A new row, then what is left of it after taking away its nearest point in the smallest flat space through zero that holds the last named rows above it.
Pez (4 x 10):
[[-33 -14  35 -21   0 -11 -37 -37 -14 -22]
 [-39   5  42 -41  26  -4 -39 -36 -27 -32]
 [-19  59  19  -7 -13  18  12   3  43 -16]
 [ 62 -13 -64  14 -25 -30   3  56  43  22]]
New rows:
[-40  64  16  -8  35  14   8   8 -54 -44] -> [-14  16 -12  22 -14 -16  -3  16 -27 -25]
[ -6 -17  -7 -24 -33  38   7 -11  41 -35] -> [  4 -29 -17 -27  -8  40  12  -5  12 -28]
[  3 -54 -45  46   1 -10  30  18 -37  -1] -> [-22  -5 -18  13   0  -9  10  12  -5 -32]

Vabe:
[[-20 -32  31 -23 -20 -17 -45 -22   9 -19]
 [ -5 -51  34 -15 -29 -33 -46 -43 -10 -38]]
New rows:
[ 43  10 -17   3  32  10   8  -6 -82 -29] -> [  5  14   2 -27  30  21 -25   9 -46 -15]
[-26  28 -47   4  11  11 -21  15  37  -2] -> [-10   8 -44  13   2  -6 -21  -7  17 -22]
[ -3  37 -39  16  38 -51  22  36 -50 -24] -> [-29  24 -16  -8  28 -54 -14  32 -30 -26]

leba:
[[ 13 -18 -52 -16 -65  34 -19  65 -29 -31]
 [-79  30 -41   9   0   9 -16  47 -18  72]
 [-44  13  20 -17 -14 -17   1  18  -2 -19]
 [-47 -39  15  11  21 -31   0  58 -65  35]
 [-30 -18   0  -8 -49 -53 -15  12   0  49]]
New rows:
[-24 -45 -29   0  16   9 -43  58   4 -10] -> [-12 -30 -10  -1  24  -3 -37  13  38 -12]
[-12  13  10 -82 -11 -35   3  26   7 -16] -> [ 18   7 -10 -59  23 -12   4  13   2  12]
[ -5   9 -55  19 -10  33 -12 -44  32 -22] -> [-25 -22 -22  19   0  -3  -6 -23   0 -19]

Vodez (4 x 10):
[[-26  19  28  48 -26 -33 -14  31   0   5]
 [ 28  16  -2   9 -16  -9  31 -33 -17 -55]
 [-39 -47  -3 -54  20  33  61 -61 -34 -10]
 [ 18 -23  -8  32 -24  39 -38  21  -8 -18]]
New rows:
[-64  32 -34 -14  18 -27  -2   2  30  -3] -> [-42  17 -44  -1   4   1 -13  -1  20 -30]
[ 10  32  24  61   4 -14 -52  30 -45  -5] -> [  5  16  10   7  35   0 -20  -5 -47   4]
[-15  -3  24  18  30 -40  31 -12  37 -68] -> [-14 -27  12  11  39  -8  -1   8  46 -43]

Gagef, 4 rows:
[[-11  -9  14  49   6   3 -10  22   9  14]
 [ 65   5  12 -57 -38 -44 -38  13  47 -39]
 [-21  -6  74 -34   7  -9  34  -4 -20   5]
 [ 52 -55  -6  49   7  36   8  14  80 -32]]
New rows:
[ 38 -12  30 -19  15   4 -14  32  17  40] -> [ 27  -4  -1 -20  21  16  -7  17  -1  45]
[  0  25  27 -16  49 -21 -31  21 -28  57] -> [ 28   3   1 -17  54   5 -15   8   1  34]
[-24 -51  47 -43   3 -17  32   8  20 -29] -> [-33 -29 -14 -10  -1 -17  -1  12   7 -14]

tedu, 4 rows:
[[  0   3  28 -43  13  37 -43  -8  24  14]
 [ -6 -41   6 -19 -40 -16   1 -31  60  22]
 [ 12 -22 -14  25 -30  33 -31  35  49 -20]
 [ 64 -31   4  16 -55 -34 -10 -17  60  -5]]
New rows:
[-48 -21 -22  12 -15  10  39  18 -54 -60] -> [ -3 -22  12 -23 -21   9   4 -10 -23 -47]
[-22 -38  -4  -2 -57  39  26 -16 -31  12] -> [ 12 -19   9  -4 -45  40  10 -15 -43   5]

vosa (4 x 10):
[[-69 -46 -31  -2  22 -22 -48 -37  15  50]
 [-58  43   3   1 -25  18   3  -2  19  31]
 [-31   6  13  27  -9  -8  87  -1  14 -47]
 [ -1 -25  13 -12  27  -2  -8  51 -88 -15]]
New rows:
[ 28  36   7  49 -56  24  -7  -4 -22  32] -> [ 12  -8  -3  56 -33   1   0 -16 -29  21]
[-21 -67 -61  20  12  -6  20 -19 -25  21] -> [ 11 -11 -45  13 -17  22  22  -1 -18  22]

sof (2 x 10):
[[ 13 -37  21   6  39 -34   8 -10 -11  -3]
 [  7 -50  23  34  47 -29   4  -1   7   0]]
New rows:
[-42  23  30 -12 -21  71  18  20  13  14] -> [-28  -5  48 -18  11  38  27   7  -4  10]
[-15 -38  10  -4 -16 -81  17  11  31 -12] -> [-22 -12  -4 -12 -42 -60  13  16  35 -11]

fudaf, 5 rows:
[[  1 -16  49  16  21 -26  46  12  -5 -19]
 [ -7  -3  31   9   3 -22  47  11 -11   9]
 [ 38   8 -14  28  38  -8  -8  40   8  41]
 [ 36   2  21  12  33 -26  39  27  -1  31]
 [-26   3  22  69  17 -26  34  62 -18  33]]
New rows:
[  3 -38   1 -15  41  29 -56 -13  -2 -24] -> [ -8 -15  10 -13  19  11 -12  -1 -30  13]
[-23 -55  -2  -6  52 -30  -4   4  49 -41] -> [-15   2 -23 -17  13 -35  -1   9   1 -10]

pomo (4 x 10):
[[ 22   7  -6  10   6 -43  -4  20  -6 -35]
 [-18 -64  50  10 -11 -21  54  -1   6   1]
 [ 16  12  -5 -37  25  -3 -22  18  15  18]
 [ 59  35 -31 -20 -20  22  30  45  26  43]]
New rows:
[ 23  68  10  33  13  17  -4 -41  57  19] -> [ 15  39  35  33  21 -11   6 -39  57   5]
[ 58  16  -2 -26 -31 -54  47 -16  38   3] -> [ 14  17   0 -23 -20 -29  10 -57  23   0]
[-16  11  32  16  12  46 -31  28 -45  -2] -> [  2   4  37  14   9  30 -12  47 -38  -2]

Fudo (5 x 10):
[[-11  20 -22 -45  -6 -36   5  13  10 -40]
 [-15 -55 -12 -25 -54 -35  23  19 -66 -62]
 [-20   1 -45 -15  -8 -49  13  32 -12 -23]
 [-21  29 -46  -2  20  -5  56   6 -11 -24]
 [-47 -20 -52   4   3 -45  22  37   5 -42]]
New rows:
[ -3 -10  55 -20 -12 -33  12  17  21 -39] -> [  5   6  38  10   3 -23  27  19   6   1]
[  9 -18  -3 -13  11 -11  27 -43  30 -78] -> [ 33 -13 -12  14   9 -23   5 -29   9 -12]

nuz (2 x 10):
[[ 24  10 -27  17 -33 -15  13  11  26  13]
 [ -3  31  35  35 -20 -22  34 -81 -10 -50]]
New rows:
[-22   6  19   6  31  16  41 -32  31  13] -> [-16   2   6   2  28  17  37 -13  39  26]
[ -9 -12  36   3 -25  12  53 -18 -47 -29] -> [  1 -22  11  -6 -28  16  43  21 -33  -3]
[ 33   2  10  42 -19 -23  -5 -58 -23 -60] -> [ 32 -21 -12  15  -1  -5 -31  -1 -19 -26]

rigiz:
[[  1  -4 -10 -38  -2 -22  -2  20  49  32]
 [-28 -11  44 -74  27 -44 -69  37 -13  14]
 [ 14   7  13 -23 -14  -7  -3  30  43  -4]
 [ 11  15 -23  32 -26  41  -1  14 -44   2]
 [ 16   9 -71  39   6  25  -9  -1 -13 -59]]
New rows:
[ 34  26 -29  11  -3  22  14 -40 -24 -47] -> [ 23  20  -4 -29  -4   1   3 -23 -11  -3]
[-18 -15 -51  -1 -10  18  76 -20 -15  29] -> [-16  -9  -7 -28  -4   5  35  13 -15 -16]
[-35  -8   6  -1 -29  -7 -31 -61   8  12] -> [-21   3  -2   0 -44   5 -37 -37  17  -3]

bonu, 2 rows:
[[ 33 -29 -41  30 -15  15  64 -10 -51 -28]
 [ 42 -55  10 -10 -14   5  32 -27 -34  -2]]
New rows:
[ 30 -12  53 -52 -40  12  -8   0  53 -21] -> [ 21  11  13 -20 -40  20  15  15  42 -41]
[-37  -4 -62 -32 -18  -5   1 -17 -31 -10] -> [-37  -9 -44 -46 -16  -9 -14 -21 -22   0]
[-33  -9 -30  46 -34 -11   2  20  -8 -38] -> [-25 -29   4  19 -34 -17 -17   8   1 -21]

Pato, 2 rows:
[[-16  28  30  21   2   8  59 -20 -82   0]
 [  2  34 -20   6 -31 -37  -4   8 -27  26]]
New rows:
[-11 -20 -24   1  -3  -3 -64   8  53 -14] -> [-22   1  -3  16  -2   2 -22  -6  -6 -13]
[-11   9  48 -48  15  68  16  -1 -12 -14] -> [ -3  28  19 -51 -13  32 -10  14  -4   9]

muk:
[[  6 -76  37 -23   3  -5  18 -29  28  14]
 [ -8  22  25 -11 -66   9 -45 -12  20  40]
 [-62   1  40   8  44  39 -29   6   7 -19]
 [-14  23  56   7 -58 -18  37 -29 -49 -25]]
New rows:
[  9 -18 -28  36   5 -32  15 -41 -57   4] -> [-12 -17 -18  31   8 -10 -23 -37 -32  21]
[-19  29  -9 -66  -1   6   2  39  -1  49] -> [-21  15   4 -64   9  -1  28  31 -15  31]
[-26  32  35  31 -26 -45 -22 -46  -9   7] -> [ -9   7   0  29  17 -45 -18 -32   8   8]

rege (3 x 10):
[[ 21 -30  60  11  33  19  -3  22 -31  10]
 [ -4  19  43  60 -84  17  -9 -27 -13 -28]
 [ 11 -18  47  40 -40   0  -5 -13 -11  -7]]
New rows:
[ 15 -31 -26  10 -10 -78 -21  16  28  29] -> [  4  15  -5  17  -3 -23 -27  33  -4  12]
[-24  77  54  29 -12  -6  20  16   1   0] -> [-15  43  35   9  10 -40  25  15  20  18]

sabi, 3 rows:
[[-34  -6 -20 -78 -48 -15 -47 -57  39  20]
 [-42  -1  17  19  22  20   1   9  92  38]
 [ 10  14 -13  17   3  25   2 -69  -6   8]]
New rows:
[ 20  -2   0 -26 -43   5  43  19 -31 -13] -> [  6   1   4 -13 -33  20  44   4   5   5]
[-15 -38  58   6   8  36  29  12  36  -6] -> [ -1 -37  45 -15 -11  27  20 -12   0 -19]

tivu, 5 rows:
[[ 22  34  32 -22 -31   1 -55 -20  35 -41]
 [  9 -13  16  14 -23 -34 -97 -29  38  35]
 [-31 -10   6  47  25  37  -5 -79  63  -2]
 [ 24  27  -7   9  -1  62  62  -6   5 -34]
 [ 13  13  33  39  -9  20 -10 -67  23   6]]
New rows:
[  2  43 -15 -31  24  18 -36  59 -34 -12] -> [ -8  34  -1   8  35  26 -31   9 -24  10]
[  2  -7 -35 -62  -2 -56   4  15  -5 -27] -> [ 19  -6 -27 -18  -5 -27  16 -29   7  -5]
[ -8   2 -20  -2  31   5  51   2  24 -53] -> [ 17  -4  -6  10   7 -25  10  -2  11 -13]

duk, 3 rows:
[[-34   5 -26   2   9  -2  -6  30 -34   4]
 [-14  24  -9 -18 -31  22 -30  57 -56  12]
 [-14  40  16 -41  29 -14  20  28 -78  49]]
New rows:
[ 29 -49  22 -29   4  -8  30 -16 -13  -1] -> [ 11 -53   1 -20  -6  -1  15   5 -21 -10]
[ -8 -18 -29  -3 -45  -8 -34  37  -9  -4] -> [  5 -16  -8 -11 -14 -28  -3   4   1  10]

fep (3 x 10):
[[ 25  22 -34   0  36   3 -39  28 -42 -46]
 [-20   4 -34 -16   9  15 -34  22 -34 -63]
 [-14  20   2 -15  13  -6 -24  13   8 -68]]
New rows:
[ 26 -26  21  22  17  13  -5 -47  10  21] -> [  9 -26  10  12  16  19 -18 -39   2 -11]
[ 35  -5  23  40 -26 -27 -17  29  -3   2] -> [ 11 -16  17  31 -40 -17 -17  28  -6  -9]
[ 35  11  32 -20  57 -38 -14  -1  30  33] -> [-10 -17   4 -36  30 -11 -18   1   4  19]

tubi, 5 rows:
[[ 19 -28  14  26   0   9 -25 -21 -22 -31]
 [ 16  22  18  37  -3  -4   9   1 -16 -68]
 [-13   8  32   7 -31  19  25  68  -7 -33]
 [-32  -8  10  19 -13  -9  31  48 -13   6]
 [ -9  43 -14  -1 -14  -5  -9 -13 -37 -17]]
New rows:
[-36   7  17   0   5  -7 -54 -15 -29 -19] -> [-33   5  22  -6  18 -12 -29   2  12 -10]
[ -5   8 -10  -2  -3 -14  24  -7 -70 -11] -> [ 16 -10   0 -21   9   0  26  -2 -23  -2]

loles, 2 rows:
[[-10 -24  41  33   7  28  21  -8 -33   7]
 [ 58 -27  17   4  17 -17 -31 -66 -18 -15]]
New rows:
[-30  12 -56  12 -13  20   0  74  19 -10] -> [ 11 -17 -29  26   2  17 -17  21  -6 -19]
[ 60  -8 -42 -33  14 -20 -13 -29  15 -34] -> [ 15 -12 -18  -8   9  14  24   5  -2 -19]

fim:
[[  9  15   6  45 -31  82  28  -5 -11 -11]
 [ 43 -19 -31  47  15  38 -29  -3  -4 -13]]
New rows:
[ 29 -11   1 -39  36 -25 -20  21   8  -5] -> [ 23   3  13 -25  14  14   4  19   3  -8]
[  8 -15 -13 -12  14 -60 -22 -11 -14  24] -> [  6  -1  -3  10 -10 -11   3 -14 -21  19]
[-17  -2 -66  -5  44  30   9  16 -19 -15] -> [-33   6 -53 -20  36  21  22  17 -18 -11]

mobog (2 x 10):
[[-34  11 -37 -47  31  35 -58 -21  11  -2]
 [-52   1 -38 -38  13  -6 -49   9  -5  41]]
New rows:
[-14  -4 -28   2  12 -19  -4 -20   3  61] -> [ 11  -1 -14  13  14  -2  11 -34  11  31]
[ 10  -8  38  21 -16 -17  41  15  27  11] -> [-10  -2  17  -6   2   3   8   3  33  10]

vimeb (4 x 10):
[[  4  21  45 -77 -45 -24  17 -23   1  22]
 [ -9  -5  34 -50  -2 -52  -2 -41 -17  56]
 [  1  -5  35 -47 -29 -44 -12 -12 -27  50]
 [ 28 -10   9 -47 -79 -52 -58   0 -29  18]]
New rows:
[ 14   1   0  14 -44  -2  26  59 -54  20] -> [  8   5 -22   7 -10 -14  30  -4 -20  -1]
[ 26 -29  38  60  32  25  17  25  28  20] -> [ 40 -23  36  22  -2   0  -2  -5  37  10]
[ 54 -37  -3 -21  51 -12 -37   8  28  21] -> [ 55 -23  10 -30  38   9 -16  25  34  12]

sivi (2 x 10):
[[-67 -50  16  18  19 -18  42  37   6  36]
 [ 42 -10  86   3   1 -14  11   6 -16  -8]]
New rows:
[ 68  15  19 -51  14  -1  47  37 -23  -4] -> [ 33  11 -24 -49  17   3  49  41 -13   7]
[-39  31 -14  13  17  23  27  23  48  12] -> [-4 41 14  9 12 23 19 15 40 -1]
[-68 -32  -3  25  20   7  -7  14  -8  34] -> [-14  -3  10  14   8  15 -31  -8 -16   9]

Sok, 2 rows:
[[-12  52  51 -26  18 -44  27 -54 -17 -18]
 [  8 -22 -41  45 -39  29  10 -69 -69 -25]]
New rows:
[  8 -41 -22 -34 -44 -17  -2   9 -28 -17] -> [  5 -28  -6 -47 -34 -30   1  13 -18 -15]
[-35   0 -27 -12  30 -20  28   9  48  33] -> [-33  -5 -39   3  17 -12  33 -18  23  23]

meki (5 x 10):
[[-22 -43 -20  44  29  -9 -16  82 -21 -26]
 [-30  -5 -12  25  22   9 -15  49   4 -24]
 [-23  -8 -18  37   4  10 -15  37   6  -2]
 [-81 -31 -40  38  41  38  10  22  10 -33]
 [ 25 -77  -2  -9  40   1  60  31 -32  25]]
New rows:
[-11  33 -25 -26   9  44  36 -45 -42 -21] -> [ 12  30 -25   2  -5  28  11   4 -48  -6]
[ 62 -26  28   3   9   4 -30  -6   9  32] -> [ 18 -23  15   7  24  16 -34 -17  15  -1]

Nis (5 x 10):
[[ -1  52 -16  41  -2  45  18  -3  19 -19]
 [ 25  25 -14 -15 -33  24  25 -26   4  11]
 [-27 -25   4   2 -23 -74 -46   2 -15  78]
 [ -2 -11 -48  -1 -11  52   3  -4 -10  22]
 [-32  18 -21  28  35  -8  14   1 -50   5]]
New rows:
[  6 -34 -38   0  -8  27 -11  25  59   0] -> [  2  -3 -23  -1   6 -17  17   7  18   0]
[-38 -26  11   7   5  52 -20  30  41 -26] -> [-31   1  15 -11  -9  10   8  -1   2   1]

mutog (3 x 10):
[[ 12  14  43 -55 -11 -78   3  15 -13 -37]
 [  6  -1  33 -35 -11 -30   4  13   1 -30]
 [ 30 -23  60 -48 -18 -45 -10  36  38 -25]]
New rows:
[ 31 -19  43 -27  47  36  13 -19  20 -45] -> [ 34   0  15  -8  61  10   5 -31   4 -13]
[ 50   5  30  -3  43 -10 -14   7 -11 -66] -> [ 47   6   6  23  51   9 -18  -2 -11 -42]

Nul, 5 rows:
[[-75   4 -55  42 -22  17  25   8 -39 -36]
 [ 28 -16  85  11 -19 -32  36 -43 -34 -40]
 [ -4 -31  -1  -8 -56  17  33   1 -37 -31]
 [  7  -8  39 -51  16  -7  61 -11  72  16]
 [ 17  26  20  27  57 -28 -35 -30   3   6]]
New rows:
[16 23  7 21 -6 29 42 41 46  2] -> [ 35  17  -2  34   3  30  20  16  14 -13]
[ 24  11 -10 -33  15  23   5  33  -3 -46] -> [ 14  23   4 -17  22  10   3  34  -3 -46]

mab, 4 rows:
[[ 44  31   2 -29 -10 -37 -12  17 -23  13]
 [  8 -17 -32  40  -3  36  76 -16  26  39]
 [ 10 -13  21  21 -30   3  27 -34 -19   6]
 [ 24 -20  45   1   6 -22  14 -47 -13  10]]
New rows:
[-12  -6 -21 -21 -21  14  47 -33  36 -29] -> [ -1   7 -13 -41 -17  -6  24 -23  26 -34]
[ -7  47  43 -50  41 -37  18  12  25   7] -> [-31  40  33 -18  -3  -5  36   6  15  -3]

mav, 5 rows:
[[ 60  -3   9 -43 -57   2   5 -37  -8  60]
 [  3  19 -52 -28 -77 -27 -30 -19 -29  22]
 [ -5  24  16  12  12  10 -29   2 -45 -32]
 [  9   9  26 -35 -21  -7   1 -16 -51  21]
 [  9 -15 -31 -36 -22   8   0  11 -53  -2]]
New rows:
[ 23 -35  -8 -37   7 -13   2 -52  -7  42] -> [ -1 -21 -14  -5  30 -11 -18 -39  -5   5]
[ 33  -4 -43 -13 -31 -15 -19  -1  -7 -58] -> [ 18  -5   7 -15  -6 -27   8  -8   9 -40]
[-12  48  14 -26  15 -17  11  31  11 -78] -> [ 20  37   8 -43 -10 -13  20  17  25 -48]

gibel, 3 rows:
[[ 16  12 -26  31 -19 -19 -48 -14 -24 -12]
 [-25 -28  29  24  30   5  21  51 -25 -24]
 [-25  43  -2  34 -34  18  -4  69  23   4]]
New rows:
[ -1 -19  46  28 -42 -26  36  58  22 -20] -> [ 24 -23  29   9 -44 -40  19   3  18 -14]
[-28  42  19  39 -35  47   7  22  14 -42] -> [ -9  14  18  12 -14  35   9 -31   1 -42]
[  9  37  -7  53 -25 -17 -15  -9  -6  16] -> [  3  11  14  28   2 -11  19 -14  -3  18]

Feni:
[[ 18   7  55  -4  61 -47 -53  53  18 -46]
 [ 32  11  29 -31  -9   7   8  -8  18  13]
 [ 26  22  73 -30  48   2  41  50 -12  17]
 [ 33  39  24 -14  38   8  61  43 -30 -47]
 [ 36 -40  20 -26  27  -3 -11  43  32 -32]]
New rows:
[ 11 -10 -38  22 -27 -48  -6  -1 -33  33] -> [ 36  -8 -18   3 -16 -46   3  14 -25  21]
[-83   9   3 -10 -16  21 -12   3   7  35] -> [-44  16   4 -28 -11  22  -4  15  19 -15]
[-20 -31 -64   2  -9  10  47  -4  63 -20] -> [-25  15 -11   2  14 -16  29  -1  54   1]

faz:
[[  5 -26  74 -37   6  41  51   5 -37 -18]
 [ 33   5  19 -26 -54  64 -52 -55  43 -15]
 [-50 -20 -15 -30  15  -8 -26 -49 -10  -3]
 [-36  20  25 -70 -42  10 -36 -20 -41 -43]]
New rows:
[ 58 -33  46   1 -10  -8  41  18 -55 -18] -> [ 37 -28  -3   7 -12 -27  -8 -17 -30  -9]
[  6 -20 -39  15  50  33  68  37 -23   3] -> [  1   3 -50 -10   9  43  15  10 -13 -15]
[-28  40  23 -52 -13 -16  46   9  12 -31] -> [-15  28   1 -24   0 -13  39  -8  46 -10]

tora, 3 rows:
[[ 42  46 -44  24  49  10  69  17  20 -51]
 [ -2  33  43  33  43  -8 -17 -21  24 -78]
 [ -5 -11 -21 -15 -12  40 -23  38  84  30]]
New rows:
[  1 -15 -15 -14   3  -6  -1  51  62  29] -> [  0  -8   8  -3  11 -34   5  22   8   5]
[ 32   9 -31   0   6 -24 -11  39  52   7] -> [ 23   3  -8   2   0 -46 -19  16   8   4]
[ 12 -19 -38  14 -58   8   1  39  61  11] -> [  9 -10  -8  28 -47 -21   3   7  10 -20]
